Below is a small trained network, with its code and all its weights. Each question gives an input and a target symbol and asks what happens when units are switched off, that is, made to give their printed mean instead of their output.

import numpy as np


def w(rows, s, z=0):
    codes = np.array(rows[::2]) - 128.0
    scale = np.full(codes.shape[1], s)
    scale[-1] = z or s
    return codes * scale


def norm(h):
    return h / np.sqrt((h * h).mean(-1, keepdims=True) + 1e-5)


def f(y):
    return y / 2 * (1 + np.tanh(0.7978845608 * (y + 0.044715 * y**3)))


def softmax(a):
    e = np.exp(a - a.max(-1, keepdims=True))
    return e / e.sum(-1, keepdims=True)


def log_softmax(a):
    a = a - a.max(-1, keepdims=True)
    return a - np.log(np.exp(a).sum(-1, keepdims=True))


def net(x, mask):
    ids = ['αβδεηθλξπσφψω'.index(c) for c in x.split()]
    T = len(ids)
    res = E[ids] + P[:T]
    r = norm(res)
    for j in range(2):
        rows = slice(2 * j, 2 * j + 2)
        q, k, v = (r @ M[0][rows].T for M in (Q, K, V))
        z = softmax(np.where(np.tri(T) > 0, q @ k.T / 2**0.5, -1e9)) @ v
        o = O[0][rows]
        res = res + np.where(mask[j], z, o[:, -1]) @ o[:, :-1]
    y = f(norm(res) @ A[0][:, :-1].T + A[0][:, -1])
    res = res + np.where(mask[2:14], y, B[0][:, -1]) @ B[0][:, :-1]
    return log_softmax(norm(res)[-1] @ U[:, :-1].T + U[:, -1])


Q, K, V, O, A, B = {}, {}, {}, {}, {}, {}
E = w([
[129,112,143,54,102],'α',
[139,144,68,139,120],'β',
[154,176,187,139,169],'δ',
[177,163,131,128,207],'ε',
[183,159,151,148,151],'η',
[124,100,71,89,165],'θ',
[124,140,143,105,162],'λ',
[154,3,79,148,78],'ξ',
[138,109,53,89,184],'π',
[89,156,154,180,32],'σ',
[153,30,235,83,106],'φ',
[105,197,170,96,95],'ψ',
[91,178,116,88,99],'ω',
],0.028)
P = w([
[11,215,145,183,165],'0',
[48,197,124,162,154],'1',
[92,190,106,132,154],'2',
[125,173,97,120,149],'3',
[159,166,94,101,151],'4',
[187,151,82,72,157],'5',
[221,150,74,44,168],'6',
],0.011)
Q[0] = w([
[125,61,135,191,107],'head 0',
[190,152,81,158,125],'head 0',
[180,253,30,130,80],'head 1',
[123,67,154,142,162],'head 1',
],0.015)
K[0] = w([
[13,183,140,177,226],'head 0',
[135,98,134,60,86],'head 0',
[191,36,214,9,103],'head 1',
[72,168,101,187,126],'head 1',
],0.016)
V[0] = w([
[49,160,100,54,125],'head 0',
[80,22,34,250,88],'head 0',
[121,88,249,120,177],'head 1',
[53,55,185,70,91],'head 1',
],0.015)
O[0] = w([
[93,90,144,132,229,229],'head 0',
[233,162,68,11,79,12],'head 0',
[180,137,176,108,76,146],'head 1',
[196,63,133,119,157,123],'head 1',
],0.012,0.011)
A[0] = w([
[51,107,138,61,127,81],'neuron 0',
[145,93,254,100,126,253],'neuron 1',
[129,164,112,159,187,166],'neuron 2',
[111,172,81,148,84,232],'neuron 3',
[107,68,71,142,152,172],'neuron 4',
[130,103,175,95,179,169],'neuron 5',
[96,122,120,170,133,97],'neuron 6',
[80,99,129,127,71,50],'neuron 7',
[87,50,116,201,103,144],'neuron 8',
[124,181,167,158,105,173],'neuron 9',
[66,116,154,117,75,127],'neuron 10',
[111,131,150,157,141,85],'neuron 11',
],0.033,0.0053)
B[0] = w([
[71,119,187,103,183,188],'neuron 0',
[110,253,123,102,133,248],'neuron 1',
[87,68,63,166,144,247],'neuron 2',
[152,118,105,43,62,169],'neuron 3',
[77,177,90,94,95,198],'neuron 4',
[157,171,94,115,187,216],'neuron 5',
[182,76,171,127,88,223],'neuron 6',
[93,158,155,74,149,139],'neuron 7',
[248,154,137,60,102,244],'neuron 8',
[77,122,108,198,124,207],'neuron 9',
[89,127,204,136,120,179],'neuron 10',
[163,89,134,146,154,211],'neuron 11',
],0.043,0.017)
U = w([
[134,112,49,113,44,45],'α',
[203,133,79,83,54,52],'β',
[71,37,174,82,179,144],'δ',
[119,82,75,187,135,112],'ε',
[112,213,110,254,107,121],'η',
[84,115,196,136,18,219],'θ',
[83,238,160,132,112,62],'λ',
[23,134,99,104,79,159],'ξ',
[206,173,109,124,170,69],'π',
[128,74,129,207,55,204],'σ',
[53,135,97,110,113,38],'φ',
[103,155,201,183,113,246],'ψ',
[169,88,105,135,181,252],'ω',
],0.009,0.0045)

Each question gives the input, a string of symbols that net reads in full, and the target symbol t.
The units are the heads (2 rows each of Q, K, V and O) and the neurons (one row each of A and B). Each row of codes is followed by its name. A weight is (code - 128) times the scale printed after its matrix; where a second scale follows, it is the last column's (O, A, B and U).
mask holds one flag per unit, heads first, then neurons. A switched-off unit (its flag False) gives its mean, the last column of its rows in O or B, instead of its output. The means were averaged over made-up inputs and are rounded, as every weight is.
A unit's drop is (log p(t) with every unit on - log p(t) with that unit switched off) / (log p(t) with every unit on - log p(t) with every unit switched off).
The circuit of an input: a set's keep is (log p(t) with only the set's units on - log p(t) with every unit switched off) / (log p(t) with every unit on - log p(t) with every unit switched off). Starting from the 12 units with the biggest drops (on a tie, the unit counted first), units are removed one at a time, each time the one whose removal leaves the highest keep (on an exact tie, the one counted first), for as long as the keep stays at least 0.8.
units of the circuit, in order: the units of the circuit, biggest drop first
top k neurons: the k neurons with the biggest drops, biggest first
heads that matter: for each layer, one digit per head in row order, 1 if its drop is at least 0.15 and else 0, layers parted by /
drop when u is switched off: that unit's drop, to one decimal
input δ β ξ η, target β: top 2 neurons	neuron 1; neuron 2
input ω ξ ω δ λ, target β: units of the circuit, in order	head 0
input σ ω ω η, target σ: heads that matter	01
input ε σ ψ ε ω ω ω, target ω: units of the circuit, in order	head 0; neuron 8; neuron 1; head 1
input ω ω β ω θ η ψ, target θ: units of the circuit, in order	head 0; neuron 5; neuron 6
input δ β δ ω ε ω, target δ: units of the circuit, in order	neuron 1; neuron 0
input δ ω σ π δ δ δ, target η: top 2 neurons	neuron 1; neuron 0
input ξ ξ ω η π, target β: top 2 neurons	neuron 2; neuron 1
input ψ η σ, target θ: heads that matter	00
input ω π ω η, target σ: heads that matter	01
input η η β η π, target ξ: heads that matter	10
input σ δ σ δ ψ, target ψ: top 3 neurons	neuron 10; neuron 4; neuron 6
input ε η λ ω δ ω, target δ: top 2 neurons	neuron 0; neuron 1
input ω ψ δ ω σ λ δ, target η: top neuron	neuron 1
input σ ω ψ ξ ω β, target β: top 2 neurons	neuron 2; neuron 1
input ω δ ψ, target ψ: drop when neuron 10 is switched off	0.3
input ω σ ξ ψ θ ω δ, target β: drop when neuron 11 is switched off	0.0
input λ ε ε, target σ: drop when head 1 is switched off	0.3
input ω ω π θ π, target ξ: drop when neuron 4 is switched off	0.4
